Here is a tiny trained network, its code and every weight. The questions are about switching its units off for an input and a class, where a switched-off unit gives its printed mean instead of its output.

import numpy as np


def w(rows, s, z=0):
    codes = np.array(rows[::2]) - 128.0
    scale = np.full(codes.shape[1], s)
    scale[-1] = z or s
    return codes * scale


def f(y):
    return np.maximum(y, 0)


def log_softmax(a):
    a = a - a.max(-1, keepdims=True)
    return a - np.log(np.exp(a).sum(-1, keepdims=True))


def net(x, mask):
    res = np.array(x, float).reshape(1, 5) / 4 @ E
    y = f(res @ A[0][:, :-1].T + A[0][:, -1])
    res = res + np.where(mask, y, B[0][:, -1]) @ B[0][:, :-1]
    return log_softmax(res[-1] @ U[:, :-1].T + U[:, -1])


A, B = {}, {}
E = w([
[206,36,106],'x0',
[38,210,141],'x1',
[130,128,129],'x2',
[128,126,128],'x3',
[160,225,4],'x4',
],0.011)
A[0] = w([
[138,194,202,121],'N1',
[146,76,206,236],'N2',
[159,94,77,139],'N3',
[173,86,64,115],'N4',
[209,118,65,53],'N5',
[147,90,190,222],'N6',
[35,82,244,133],'N7',
[160,212,105,211],'N8',
[103,13,185,2],'N9',
[165,100,79,90],'N10',
],0.011,0.0069)
B[0] = w([
[71,119,132,174],'N1',
[76,53,67,232],'N2',
[148,172,164,173],'N3',
[137,152,172,181],'N4',
[82,227,198,178],'N5',
[84,100,107,211],'N6',
[114,205,171,249],'N7',
[188,87,106,224],'N8',
[200,3,112,199],'N9',
[142,215,137,163],'N10',
],0.012,0.013)
U = w([
[13,114,6,162],'0',
[196,101,107,233],'1',
[85,150,232,2],'2',
],0.011,0.007)

Each question gives the input, the list of numbers given to net, and the class t.
The units are the neurons (one row each of A and B). Each row of codes is followed by its name. A weight is (code - 128) times the scale printed after its matrix; where a second scale follows, it is the last column's (A, B and U).
mask holds one flag per neuron, in row order. A switched-off neuron (its flag False) gives its mean, the last column of its row in B, instead of its output. The means were averaged over made-up inputs and are rounded, as every weight is.
A unit's drop is (log p(t) with every unit on - log p(t) with that unit switched off) / (log p(t) with every unit on - log p(t) with every unit switched off).
The circuit of an input: a set's keep is (log p(t) with only the set's units on - log p(t) with every unit switched off) / (log p(t) with every unit on - log p(t) with every unit switched off). Starting from all 10 units, units are removed one at a time, each time the one whose removal leaves the highest keep (on an exact tie, the one counted first), for as long as the keep stays at least 0.8.
units of the circuit, in order: the units of the circuit, biggest drop first
unit that matters most: the unit with the biggest drop
top k neurons: the k neurons with the biggest drops, biggest first
drop of u: that unit's drop, to one decimal
input [2,8,8,1,5], class 1: unit that matters most -> N2
input [-4,-1,-1,1,5], class 1: units of the circuit, in order -> [N2 N8]
input [-7,0,5,8,1], class 1: units of the circuit, in order -> [N2 N5]
input [4,8,-6,0,3], class 1: top 2 neurons -> [N2 N6]
input [-7,-4,6,-3,1], class 1: units of the circuit, in order -> [N2 N7]
input [6,-1,3,8,1], class 2: units of the circuit, in order -> [N5 N8]
input [2,5,-7,-8,-4], class 0: units of the circuit, in order -> [N2 N4]
input [-6,-3,-6,-2,1], class 1: units of the circuit, in order -> [N2 N7]
input [5,0,7,-5,8], class 2: top 2 neurons -> [N5 N9]
input [1,8,1,-2,4], class 1: top 2 neurons -> [N2 N8]
input [-2,-7,-6,-5,-7], class 0: top 3 neurons -> [N2 N6 N8]
input [2,5,-3,-5,-5], class 0: top 2 neurons -> [N2 N5]
input [4,-2,0,-6,5], class 2: top 2 neurons -> [N5 N9]
input [7,8,-4,3,-7], class 0: top 2 neurons -> [N2 N6]
input [2,-6,-1,2,7], class 2: units of the circuit, in order -> [N5]
input [1,5,-4,6,-7], class 0: top 3 neurons -> [N2 N6 N5]
input [-8,-5,-1,-6,7], class 1: top 2 neurons -> [N8 N2]
input [0,-2,-8,7,-8], class 0: drop of N3 -> 0.0
input [7,-6,6,1,6], class 2: drop of N5 -> 0.4
input [6,-7,-3,8,4], class 2: drop of N5 -> 0.3
